Here is a tiny trained network, its code and every weight. The questions are about switching its units off for an input and a target symbol, where a switched-off unit gives its printed mean instead of its output.

import numpy as np


def w(rows, s, z=0):
    codes = np.array(rows[::2]) - 128.0
    scale = np.full(codes.shape[1], s)
    scale[-1] = z or s
    return codes * scale


def f(y):
    return y / 2 * (1 + np.tanh(0.7978845608 * (y + 0.044715 * y**3)))


def softmax(a):
    e = np.exp(a - a.max(-1, keepdims=True))
    return e / e.sum(-1, keepdims=True)


def log_softmax(a):
    a = a - a.max(-1, keepdims=True)
    return a - np.log(np.exp(a).sum(-1, keepdims=True))


def net(x, mask):
    ids = ['ΠΨβδημξ'.index(c) for c in x.split()]
    T = len(ids)
    res = E[ids] + P[:T]
    u = 0
    for l in range(3):
        q, k, v = (res @ M[l].T for M in (Q, K, V))
        z = softmax(np.where(np.tri(T) > 0, q @ k.T / 2**0.5, -1e9)) @ v
        res = res + np.where(mask[u], z, O[l][:, -1]) @ O[l][:, :-1]
        u += 1
        y = f(res @ A[l][:, :-1].T + A[l][:, -1])
        res = res + np.where(mask[u : u + 8], y, B[l][:, -1]) @ B[l][:, :-1]
        u += 8
    return log_softmax(res[-1] @ U[:, :-1].T + U[:, -1])


Q, K, V, O, A, B = {}, {}, {}, {}, {}, {}
E = w([
[119,131,87,172,95,102],'Π',
[37,70,179,161,172,161],'Ψ',
[74,118,143,188,63,228],'β',
[133,5,108,125,113,222],'δ',
[72,87,76,151,183,95],'η',
[229,165,4,116,253,147],'μ',
[70,191,57,136,185,167],'ξ',
],0.015)
P = w([
[129,77,22,250,20,72],'0',
[121,68,2,81,19,150],'1',
[132,67,30,107,23,119],'2',
[139,85,58,121,38,99],'3',
[139,84,83,123,61,91],'4',
[149,101,102,129,80,94],'5',
[147,105,124,124,98,91],'6',
[154,118,139,129,108,87],'7',
[161,121,159,123,127,89],'8',
[155,133,164,127,141,97],'9',
[160,152,178,124,156,102],'10',
[152,156,188,124,168,102],'11',
[154,161,202,124,183,97],'12',
],0.0055)
Q[0] = w([
[183,165,95,151,102,123],'L0H1',
[17,162,2,232,105,146],'L0H1',
],0.0087)
K[0] = w([
[180,167,122,162,132,127],'L0H1',
[8,214,129,64,97,76],'L0H1',
],0.011)
V[0] = w([
[92,94,127,1,144,228],'L0H1',
[91,96,243,243,149,87],'L0H1',
],0.0068)
O[0] = w([
[137,202,169,170,172,57,189],'L0H1',
[111,95,46,2,93,83,2],'L0H1',
],0.0047,0.0034)
A[0] = w([
[139,125,213,2,133,82,20],'L0N1',
[241,199,112,96,144,87,43],'L0N2',
[148,189,161,48,127,10,4],'L0N3',
[192,128,213,178,187,56,22],'L0N4',
[136,179,180,4,168,107,154],'L0N5',
[75,226,130,27,92,8,42],'L0N6',
[110,200,102,19,117,131,7],'L0N7',
[143,132,208,46,126,103,30],'L0N8',
],0.0097,0.0027)
B[0] = w([
[158,156,99,4,178,119,77],'L0N1',
[123,48,150,127,164,89,248],'L0N2',
[118,88,150,66,151,223,60],'L0N3',
[96,160,110,134,47,185,130],'L0N4',
[159,123,114,174,122,96,84],'L0N5',
[103,107,139,125,93,153,69],'L0N6',
[135,124,42,140,75,234,78],'L0N7',
[114,97,95,11,177,96,58],'L0N8',
],0.014,0.0015)
Q[1] = w([
[131,72,159,167,112,102],'L1H1',
[107,62,120,254,174,138],'L1H1',
],0.06)
K[1] = w([
[101,183,208,148,151,89],'L1H1',
[43,253,101,243,179,70],'L1H1',
],0.037)
V[1] = w([
[135,115,145,203,98,47],'L1H1',
[142,30,171,254,101,71],'L1H1',
],0.0095)
O[1] = w([
[156,115,152,201,141,92,136],'L1H1',
[175,58,158,255,96,76,4],'L1H1',
],0.0066,0.003)
A[1] = w([
[146,47,81,102,114,139,124],'L1N1',
[139,151,77,84,114,102,105],'L1N2',
[159,151,82,57,145,49,2],'L1N3',
[93,115,83,115,126,87,153],'L1N4',
[116,166,143,81,80,93,112],'L1N5',
[164,136,91,46,2,163,51],'L1N6',
[32,118,90,97,123,140,58],'L1N7',
[29,107,86,157,122,114,171],'L1N8',
],0.013,0.0045)
B[1] = w([
[152,114,127,227,146,138,171],'L1N1',
[199,109,166,81,113,107,132],'L1N2',
[198,83,168,155,133,225,130],'L1N3',
[163,181,172,176,164,117,156],'L1N4',
[144,123,146,103,162,93,118],'L1N5',
[164,167,175,248,209,183,127],'L1N6',
[206,87,102,182,128,122,183],'L1N7',
[170,171,197,66,116,144,254],'L1N8',
],0.014,0.0084)
Q[2] = w([
[73,31,52,189,83,236],'L2H1',
[123,203,188,160,4,166],'L2H1',
],0.025)
K[2] = w([
[4,7,176,219,93,238],'L2H1',
[133,225,154,140,6,175],'L2H1',
],0.025)
V[2] = w([
[254,73,136,180,38,185],'L2H1',
[144,148,122,219,88,170],'L2H1',
],0.0078)
O[2] = w([
[8,147,132,70,158,75,248],'L2H1',
[108,116,132,3,136,107,196],'L2H1',
],0.0042,0.015)
A[2] = w([
[115,153,95,75,156,129,8],'L2N1',
[143,124,119,141,170,151,2],'L2N2',
[187,99,140,186,98,215,102],'L2N3',
[253,125,94,97,72,106,31],'L2N4',
[97,88,129,112,37,132,108],'L2N5',
[96,158,66,142,70,65,171],'L2N6',
[111,53,165,127,107,131,45],'L2N7',
[128,118,167,120,68,160,98],'L2N8',
],0.018,0.0033)
B[2] = w([
[183,113,151,190,111,125,253],'L2N1',
[56,155,125,86,122,79,192],'L2N2',
[152,145,55,154,113,171,170],'L2N3',
[35,126,60,87,157,137,192],'L2N4',
[137,153,169,254,72,143,190],'L2N5',
[175,98,120,20,113,99,147],'L2N6',
[111,119,61,73,143,180,242],'L2N7',
[26,158,89,68,185,59,203],'L2N8',
],0.017,0.0046)
U = w([
[84,178,158,137,58,110,16],'Π',
[115,87,164,123,87,173,142],'Ψ',
[82,115,253,57,151,166,121],'β',
[129,125,127,146,138,68,58],'δ',
[156,139,242,146,139,151,255],'η',
[139,132,139,92,48,89,130],'μ',
[172,255,83,99,122,139,184],'ξ',
],0.0062,0.0044)

Each question gives the input, a string of symbols that net reads in full, and the target symbol t.
The units are the heads (2 rows each of Q, K, V and O) and the neurons (one row each of A and B). Each row of codes is followed by its name. A weight is (code - 128) times the scale printed after its matrix; where a second scale follows, it is the last column's (O, A, B and U).
mask holds one flag per unit, layer by layer, with each layer's heads first. A switched-off unit (its flag False) gives its mean, the last column of its rows in O or B, instead of its output. The means were averaged over made-up inputs and are rounded, as every weight is.
A unit's drop is (log p(t) with every unit on - log p(t) with that unit switched off) / (log p(t) with every unit on - log p(t) with every unit switched off).
The circuit of an input: a set's keep is (log p(t) with only the set's units on - log p(t) with every unit switched off) / (log p(t) with every unit on - log p(t) with every unit switched off). Starting from the 12 units with the biggest drops (on a tie, the unit counted first), units are removed one at a time, each time the one whose removal leaves the highest keep (on an exact tie, the one counted first), for as long as the keep stays at least 0.8.
units of the circuit, in order: the units of the circuit, biggest drop first
most important unit: the unit with the biggest drop
top k neurons: the k neurons with the biggest drops, biggest first
k most important neurons of layer l: the k neurons of layer l with the biggest drops, biggest first
drop of u: that unit's drop, to one decimal
input Ψ Ψ Ψ η ξ β, target ξ: units of the circuit, in order	(L2N3 L0N2)
input β Ψ ξ Ψ β β ξ μ β, target Π: 3 most important neurons of layer 1	(L1N4 L1N7 L1N1)
input μ ξ β, target ξ: top 2 neurons	(L0N2 L2N3)
input Ψ ξ δ, target ξ: units of the circuit, in order	(L2N3 L1N6)
input ξ Ψ ξ ξ β β β δ ξ η μ, target δ: units of the circuit, in order	(L0N2)
input Π β β δ, target Ψ: units of the circuit, in order	(L1H1 L2N7)
input Ψ Π δ δ μ δ, target Ψ: units of the circuit, in order	(L2N7 L1H1)
input Ψ μ μ Ψ ξ Π η ξ ξ μ, target η: top 3 neurons	(L0N4 L2N1 L1N1)
input Π ξ μ Ψ β μ ξ ξ ξ Ψ ξ δ μ, target η: top 2 neurons	(L0N4 L1N3)
input η δ η δ μ Ψ Π ξ ξ η μ ξ, target η: top 3 neurons	(L1N7 L0N5 L2N1)
input Ψ β μ Π ξ β, target β: 3 most important neurons of layer 1	(L1N6 L1N1 L1N7)
input δ δ ξ δ Π μ Ψ δ μ, target β: top 3 neurons	(L0N2 L0N4 L1N3)
input ξ Π δ Ψ, target ξ: top 2 neurons	(L1N8 L2N3)
input δ ξ ξ Π ξ Ψ, target ξ: most important unit	L0H1
input δ Π η, target η: 2 most important neurons of layer 1	(L1N8 L1N4)
input ξ Ψ ξ Ψ Ψ ξ β η ξ ξ δ, target ξ: top 2 neurons	(L2N3 L0N2)
input ξ Ψ β β, target β: top 3 neurons	(L1N6 L0N2 L2N8)
input δ ξ Ψ Ψ Π β δ ξ Π, target μ: top 3 neurons	(L1N7 L2N6 L1N8)
input μ μ ξ ξ μ η ξ β Ψ Ψ μ ξ β, target Π: 2 most important neurons of layer 1	(L1N4 L1N6)
input η Ψ δ Ψ ξ β μ δ ξ Π, target μ: most important unit	L2N6
input ξ μ η, target ξ: 2 most important neurons of layer 2	(L2N3 L2N4)
input ξ η Ψ Ψ ξ ξ Ψ μ Ψ μ, target β: drop of L0N8	0.2
input μ Ψ ξ Ψ ξ ξ β Π Ψ μ β ξ μ, target δ: drop of L2N8	-0.1
input ξ ξ ξ μ Π ξ Ψ μ δ Π β ξ, target η: drop of L2N4	0.2
